Each row has a class, written after it.
[ 16   1  34   2 -97  32  33 -23   9  -4 -27  26  56  60  16   7  35 -21
  -6 -53  -4  91  12  18   4 -44  20  56  33  58  -6 -24 -75  17 -47] -> z_601
[ 19 -60 -24  92  12  40  38  22 -43 -23  37  32 -43  -7   6  18 -35 -48
 -19 -14   0 -44  77  18  37  33  36  -8  33  15   5  31 -14   2   6] -> z_876
[ 17 -84 -22  88  -4  44  51  18 -76 -25   4  74 -59  -2  10   9 -25 -20
 -20 -33   5 -55  97  17  18  43  48 -15  28  49  19  38 -21  -1  -1] -> z_929
[-23  50  -5   9  11  30 -22   6  83 -24   8  18  67   5  12  32   7 -60
  -3   6 -32   6  72  58   5  17   1  -2  54  86 -90  -4  14   5  -1] -> z_876
[ 24 -36   2  27 -79  15  32 -15  -8 -15 -12  19  26  35   1  -5  31 -26
  36 -48  16  99  59   1  -9 -70  15  31  28  49 -23 -41 -64   8 -40] -> z_885
[-31  37  19   3  18  33 -29  -5  73 -14  15  19  78  26  -8  46   8 -58
  34   8 -44   9  55  56   5  19   9   9  24  77 -66 -11   4 -10   1] -> z_202
[ -8  44 -79 -41  21  14 -32   1 -21 -61 -45   6   9 -41  83   2   8  -9
 -20 -47 -40 -24  45  39   5   7   1   6  71  39  56  83   1  63  17] -> z_929
[  7 -64  -8  90  22  62  34  20 -49 -15  37  51 -45  20   1  26 -43 -38
  -3   3   8 -45  71  15  26  36  39  -5  16  16  23  39 -18 -12  -1] -> z_601
[ 16 -70 -13 105  11  46  33  23 -55 -30  56  48 -50   8  -9  22 -44 -27
   1 -20  -1 -43  89   7  37  35  28  -5   5  22  19  33 -16 -15  15] -> z_588
[ 33 -57  20  43 -86   6  23 -14   8   9 -17  11  34  33  -8   0  52 -34
  27 -54  20  84  60   2  -6 -58   6  46  32  63 -15 -28 -60  -6 -56] -> z_384
[-26  56   2  17  14  36 -28  -1  81 -25   0  22  72  20  -2  42 -11 -48
  -6   0 -28  12  68  53   2  17   5  10  35  91 -84  -4  14 -14  -3] -> z_929
[-33  30 -70 -35  41  25 -68   7   6 -69 -21  51 -32 -46  79   9 -13 -10
  -5 -26 -62  -8  68  37 -17   0  -1 -15  81  75  16  81   0  54  29] -> z_929
[ 30 -43   9  19 -84   8  25 -13  -2   2 -10  18  53  34 -15   5  45 -46
  50 -43  22  86  44   8  -8 -49   1  51  22  53 -17 -40 -64  -9 -38] -> z_202
[-16  41  -4  18   0  35 -30   5  67 -18   6  10  82  13   7  37 -14 -49
 -56   2 -66 -22  77  31 -13   0  13  -3  46  92 -38 -14   1   2   9] -> z_316
[ 17  -4  31  -8 -87  38  35 -20   8  -2 -32  27  54  60  21  11  34 -17
  -5 -48  -4  95  -2  16   2 -41  24  48  32  33   1 -23 -73   3 -33] -> z_601
[ 29 -12  42  16 -92  41  37 -29  13  -7 -35  24  56  36   9  13  22 -13
  -7 -58   2  95  17  18  -5 -40  33  38  34  47 -26 -33 -71  -9 -27] -> z_929
[  3 -70  -7  85  16  54  38  19 -43  -9  46  44 -47  21  -6  25 -46 -34
 -10   6   1 -46  64   3  30  32  44   0  11   7  23  29 -20 -15   2] -> z_601
[  6 -60 -12  90   7  36  37  20 -78 -38  22  71 -67   3  19  11 -13   0
  14 -44 -19 -56 112  26  26  45  34 -18  21  61  20  52 -22  15  -6] -> z_588
[-22  40   2  20   9  25 -22  12  84 -32  18  26  65  18  -4  44   4 -44
  36   0 -42   9  78  54  17   7  -8  13  28  90 -65  14  11   5 -16] -> z_588
[-37  53   3   9  23  44 -21   6  76 -33   6  24  58  21   5  49  -8 -51
  20  -2 -35  22  78  56   6  -3  17  -1  36  85 -65 -13   4  14   0] -> z_885
[-16  37 -14   4  -2  29 -30   2  80  -9   5   1  79   2  29  18   4 -53
 -44 -14 -58 -20  67  33  -9  -1  20 -11  56  87 -70  -1  -3  24  12] -> z_876
[ 23 -21  56   5 -90  28  40 -32   9  13 -30  18  52  48  22  12  48  -2
   4 -63  -1 101  17  27  -1 -40  25  47  30  41   2 -33 -66 -12 -35] -> z_384
[-13  27 -16  23  -2  34 -39  -8  62 -12   2  -2  85   3  12  25 -10 -46
 -45  -2 -61 -29  81  23 -32 -15  14  -1  53  96 -32   1  -3  14   3] -> z_316
[ 41 -36   0  26 -87   2  33   4  18  -9 -15  10  35  31  -4  -4  50 -39
  24 -39  25  97  44   7   5 -54  -6  35  33  46 -52 -46 -60  -9 -43] -> z_876
[  5 -67 -12  95  17  56  33   8 -56  -7  39  43 -45  16   2  18 -42 -30
  -5  -3   3 -53  75  -2  24  33  38  -1  20  25  26  41 -16  -8 -11] -> z_601
[ 21 -75   6  94   0  43  25   1 -76 -34  18  72 -51  13  11  23 -19 -12
 -18 -18 -20 -24  99  29  19  44  54 -14  38  63  30  21 -20   5  -7] -> z_316
[-23  53  31  27  16  30 -28  -4  73 -11   6   8  65  12  18  49  16 -39
  15  -2 -42   8  83  56   6  19  11  10  37  96 -57   6  16  -1 -21] -> z_384
[ 24 -19  57  14 -88  32  31 -26  14   9 -23  18  53  50  21  13  47  -8
 -16 -62  -8 105  14  20   7 -37  30  47  33  46   0 -27 -69  -3 -33] -> z_384
[ 36 -10  45   7 -92  27  31 -21   8 -17 -29  22  54  52   5  16  38  -7
 -12 -48 -16 111  16  30   5 -45  17  44  34  55  -3 -52 -79   4 -45] -> z_316
[ -1 -69 -16  79  16  43  30  18 -74  -9  21  61 -47   7  24  18 -13 -18
  -8 -29  -9 -41  95  19  15  40  49   0  29  50  27  41 -33   9   2] -> z_202
[-42  44 -67 -33  40  12 -64  18  -3 -80 -15  47 -46 -43  85   9   0   9
  33 -41 -80 -15  83  39 -10  -1 -16 -11  74  82  27  96  -1  66  19] -> z_588
[-35  35  -5   5  14  41 -37  -6  72   5  11  -3 101  11  15  27   3 -56
 -23   0 -48 -28  63  30 -18   1  16   3  37  76 -50   9  -1   2  18] -> z_202
[ -6  57  17  32  16  29 -37   1  63 -35  -3  22  64   9  -7  47   0 -50
  10   9 -45   8  76  56  -6   8  -7  -7  43 105 -53 -15  10   6 -25] -> z_316
[-16  49 -70 -45  22   7 -30  13 -13 -71 -35   7   5 -28  78   7  20  -6
  15 -53 -58 -29  52  38  14  13 -17  -2  54  48  54  77  10  61  14] -> z_588
[ -1 -65   3  74   3  50  45  13 -75 -22  28  75 -67  30  28  16 -20  -6
 -15 -15  -6 -31  94  31  28  50  62  -5  29  45  18  37 -31   7 -10] -> z_601
[  6 -80 -18 100  28  64  33  17 -54 -26  41  50 -54   9  -1  23 -60 -43
  -3 -14   2 -41  81   6  30  13  50 -20  17  15  34  36 -17   2  16] -> z_885
[ 53 -48  16  43 -95   2  12 -13  -2 -16 -24  18  41  28 -27   2  43 -37
  29 -38  12  93  54   3 -22 -62   1  37  35  75 -15 -50 -62   3 -54] -> z_316
[  2 -71 -14  95  28  51  22   5 -59 -13  47  35 -34   2  -3  27 -34 -47
   0 -11  -6 -44  74  13  26  35  41   6  14  12  23  36 -23  -6  14] -> z_202
[ 30 -75  -6 113  15  53  24   6 -62 -26  35  40 -42   2  -8  26 -48 -30
 -16  -2  -9 -39  79  10  15  22  30  -7  21  23  35  25 -22 -11  -2] -> z_316
[  44  -19   41   12 -102   21   33  -24   -5  -13  -37   17   58   49
    8   14   40   -4   -5  -51  -16  100   15   20    0  -45   20   48
   31   59    9  -46  -74    8  -45] -> z_316
[-15  40 -71 -55  21  20 -31   6 -30 -61 -42   4  -4 -18 102   0  15 -13
  -4 -33 -47 -21  40  40   0   8   6   6  71  40  67  93  -6  76   4] -> z_601
[ -7  43  19  16  11  34 -36  -5  74 -33   9  24  76  28  -4  54  -1 -48
  -4  16 -43  33  62  66   6  14   5   9  39  92 -54 -25   8   0 -10] -> z_316
[ 17 -69 -21  70   6  28  41  23 -62 -27  16  58 -62  -1  33   7 -12 -25
 -23 -30  -4 -41  92  38  32  44  52 -24  43  41   6  35 -20  27  -3] -> z_876
[  2  43 -81 -45  20   7 -32  -6 -25 -55 -32  -6   8 -39  98  -9  16 -17
  -3 -47 -37 -16  50  48  -3   7   0  -6  84  38  39  72   3  69  15] -> z_876
[ 18  -2  42   5 -89  39  38 -28  -8 -17 -30  24  44  44  29   8  27  -8
  -1 -65  -8 101  23  21  -2 -53  39  28  27  50  -4 -41 -77  25 -22] -> z_885
[ -9  50   6  26  10  26 -35  -2  61 -38  -6  18  64  14  -5  47   0 -53
  10  10 -40  14  76  64 -10   6  -6  10  38  99 -57 -12   8  10 -20] -> z_316
[-51  48 -66 -45  47  11 -68  20  10 -80 -16  48 -49 -40  80  11  -2   7
  32 -38 -79 -12  77  48 -11   2 -12 -12  75  78  19  93   3  65  26] -> z_588
[-27  47  -7  11  17  38 -14  10  70 -32  12  29  65  20   4  47  -4 -61
   7   2 -31  24  77  49  17  -4  11   0  37  74 -51 -14  10   9  -1] -> z_885
[  44  -14   50    6 -104   26   32  -16   10  -17  -29   29   61   48
    2   24   37  -15  -24  -45  -19  114    6   21   13  -46   21   45
   30   47   11  -61  -76    4  -30] -> z_316
[ -2 -78 -33 100  28  51  33   4 -61 -28  40  42 -56   1  -3  14 -51 -48
 -12 -16   2 -50  93   5  17  15  40 -17  14  19  20  23 -15  14  10] -> z_885
[-38  43  -7   2  25  46 -39   0  76  11   4 -10  93   3  23  30  -6 -51
 -22  -3 -52 -35  67  27 -32   0  22  -7  43  77 -51  13  -3   3  20] -> z_202
[ 22 -78 -30  85  15  45  36  12 -40 -26  44  35 -37  -4   9  19 -27 -52
 -21  -9  -3 -35  72  22  42  34  36  -7  32  13   3  23 -19   9   6] -> z_876
[-24  36 -12  17   0  32 -35  14  79 -12  16   7  78  10  21  30  -7 -34
 -24 -17 -65 -24  88  21 -10  -2  19  -3  36  91 -53  16   1   7  19] -> z_588
[-46  53 -63 -45  48  22 -66  31   7 -63 -23  49 -42 -25  84  14 -11 -13
   7 -19 -73 -17  56  37 -16   5   2  -8  79  75  30  91  -5  68  19] -> z_601
[ 34 -21  11  43 -84  10  27  -3  -3 -12 -14  23  29  25  -8  -4  37 -11
  50 -61   6  82  58  -7 -18 -51 -11  33  24  62 -29 -24 -63 -10 -42] -> z_588
[  4 -68  -8  86   2  30  38  21 -73 -30  27  69 -68   1  16  10 -18   2
   5 -41 -19 -64 114  23  22  45  46 -22  19  62  18  41 -19  15  -1] -> z_588
[ 29 -19  39   3 -94  36  41 -29  17  -6 -32  22  59  40   8  12  26 -19
 -24 -54   6 100   5  21   8 -35  37  39  31  34 -18 -40 -67  -4 -23] -> z_929
[-31  35 -22   5   0  42 -34   3  75   1   5   4  91  27  22  26 -11 -60
 -39   2 -43 -32  67  22 -17 -10  20   8  44  79 -38  21   2   6   8] -> z_601
[ 30 -76  -5 113  10  50  26  10 -63 -24  42  50 -43   5 -16  28 -49 -34
 -27  -2  -5 -30  81  11  17  30  37  -3  24  26  32  13 -22 -12   5] -> z_316
[-17  42 -78 -47  24  16 -26  -3 -40 -76 -37   6  -8 -32  95   1   7 -19
  -4 -50 -47 -13  54  40   5  -5   8  -5  64  47  69  64  -2  95  16] -> z_885
[  7 -72 -14  88  21  58  39  22 -50  -7  45  52 -47  24  -1  27 -52 -35
  -6   6   4 -48  68   7  25  35  40   1  12   7  26  36 -17 -22   6] -> z_601
[ -2 -80 -14  83  28  49  24   9 -47  -6  50  40 -34   8  -1  31 -41 -46
  -6  -3  -1 -40  71  17  24  33  53   6  15   4  20  31 -20 -14  23] -> z_202
[-48  45 -67 -42  45  22 -71   9   1 -63 -11  53 -38 -19  88  11  -9 -15
  -1 -20 -73  -4  64  39 -13  -1   5  -6  84  67  25  84  -5  62  18] -> z_601
[ 21 -25  15  26 -74   9  15  -5   4   1 -13  16  44  27 -13   0  54 -33
  43 -41   9  95  40   2 -17 -56  -4  46  27  51 -36 -31 -75  -6 -41] -> z_202
